Here is a tiny trained network, its code and every weight. The questions are about switching its units off for an input and a class, where a switched-off unit gives its printed mean instead of its output.

import numpy as np


def w(rows, s, z=0):
    codes = np.array(rows[::2]) - 128.0
    scale = np.full(codes.shape[1], s)
    scale[-1] = z or s
    return codes * scale


def f(y):
    return np.maximum(y, 0)


def log_softmax(a):
    a = a - a.max(-1, keepdims=True)
    return a - np.log(np.exp(a).sum(-1, keepdims=True))


def net(x, mask):
    res = np.array(x, float).reshape(1, 4) / 4 @ E
    y = f(res @ A[0][:, :-1].T + A[0][:, -1])
    res = res + np.where(mask, y, B[0][:, -1]) @ B[0][:, :-1]
    return log_softmax(res[-1] @ U[:, :-1].T + U[:, -1])


A, B = {}, {}
E = w([
[71,54,173,143,164,4,117,148,169,186,126,156],'x0',
[235,53,203,124,254,111,20,156,104,112,62,204],'x1',
[128,41,167,39,125,141,171,210,189,65,52,86],'x2',
[111,166,167,21,49,124,97,35,80,61,132,195],'x3',
],0.009)
A[0] = w([
[72,148,111,95,74,115,194,169,161,126,135,145,178],'n1',
[133,78,86,150,167,113,152,240,187,155,150,89,210],'n2',
[120,165,133,98,78,162,176,98,69,56,168,117,244],'n3',
[157,104,195,54,114,88,103,200,166,71,69,133,182],'n4',
[115,179,92,77,82,161,138,39,37,89,130,167,166],'n5',
[59,154,117,87,59,143,221,148,201,112,176,160,189],'n6',
[194,130,144,164,174,225,98,151,128,97,90,75,186],'n7',
[108,187,57,159,127,133,102,117,101,156,179,97,122],'n8',
[157,135,111,186,220,93,118,112,126,164,140,150,231],'n9',
[166,125,118,228,166,116,108,158,108,189,148,112,209],'n10',
[104,101,148,142,171,2,98,146,132,168,138,171,254],'n11',
],0.0074,0.0025)
B[0] = w([
[101,165,126,121,179,150,176,90,175,187,133,63,218],'n1',
[73,156,131,142,161,141,180,109,133,47,135,75,243],'n2',
[180,190,162,93,52,205,157,101,92,171,144,177,240],'n3',
[164,87,152,64,182,98,121,120,102,119,80,106,244],'n4',
[88,177,165,85,87,168,123,181,84,119,169,133,254],'n5',
[147,146,171,78,64,165,94,63,207,226,67,100,254],'n6',
[201,129,113,141,169,160,134,185,161,136,144,147,215],'n7',
[131,140,104,112,10,104,75,86,128,152,151,144,219],'n8',
[143,182,92,197,167,52,129,189,100,127,161,148,229],'n9',
[93,137,73,185,154,104,106,127,136,108,150,138,234],'n10',
[48,129,255,156,165,81,133,123,120,128,181,96,251],'n11',
],0.0079,0.0097)
U = w([
[82,52,190,72,148,78,139,117,106,75,59,94,153],'0',
[143,166,1,161,119,106,106,117,94,98,111,173,11],'1',
[102,144,29,121,94,183,81,118,130,150,142,103,26],'2',
[40,158,156,190,155,56,103,141,100,141,149,141,209],'3',
[174,125,133,114,174,178,56,172,133,146,104,176,140],'4',
[110,158,134,71,113,201,184,78,215,177,54,71,191],'5',
[128,194,151,58,95,240,127,122,36,127,135,177,177],'6',
[141,130,39,162,171,185,182,183,173,43,83,106,69],'7',
],0.0066,0.0011)

Each question gives the input, the list of numbers given to net, and the class t.
The units are the neurons (one row each of A and B). Each row of codes is followed by its name. A weight is (code - 128) times the scale printed after its matrix; where a second scale follows, it is the last column's (A, B and U).
mask holds one flag per neuron, in row order. A switched-off neuron (its flag False) gives its mean, the last column of its row in B, instead of its output. The means were averaged over made-up inputs and are rounded, as every weight is.
A unit's drop is (log p(t) with every unit on - log p(t) with that unit switched off) / (log p(t) with every unit on - log p(t) with every unit switched off).
The circuit of an input: a set's keep is (log p(t) with only the set's units on - log p(t) with every unit switched off) / (log p(t) with every unit on - log p(t) with every unit switched off). Starting from all 11 units, units are removed one at a time, each time the one whose removal leaves the highest keep (on an exact tie, the one counted first), for as long as the keep stays at least 0.8.
circuit, biggest first: the units of the circuit, biggest drop first
top k neurons: the k neurons with the biggest drops, biggest first
drop when u is switched off: that unit's drop, to one decimal
input [-8,5,-3,-2], class 4: circuit, biggest first	n7
input [7,-6,-2,7], class 5: top 2 neurons	n6; n1
input [-6,2,6,-3], class 7: top 2 neurons	n6; n7
input [2,-3,5,-8], class 7: circuit, biggest first	n2; n3
input [5,-6,-4,-1], class 5: top 4 neurons	n6; n1; n9; n5
input [-2,8,-6,-1], class 3: circuit, biggest first	n9; n11
input [4,6,-3,8], class 0: circuit, biggest first	n4; n3
input [2,7,-5,7], class 3: circuit, biggest first	n11; n3
input [-7,3,3,-2], class 7: circuit, biggest first	n6; n7
input [-3,7,-4,-8], class 3: top 3 neurons	n9; n11; n10
input [0,1,2,-2], class 7: top 2 neurons	n6; n11
input [-7,-1,0,-5], class 7: top 2 neurons	n6; n7
input [-4,-3,1,-8], class 7: drop when n3 is switched off	0.1
input [-5,4,4,0], class 4: drop when n2 is switched off	0.3
input [2,8,-1,5], class 0: drop when n4 is switched off	0.4
input [-4,8,5,-8], class 7: top neuron	n2
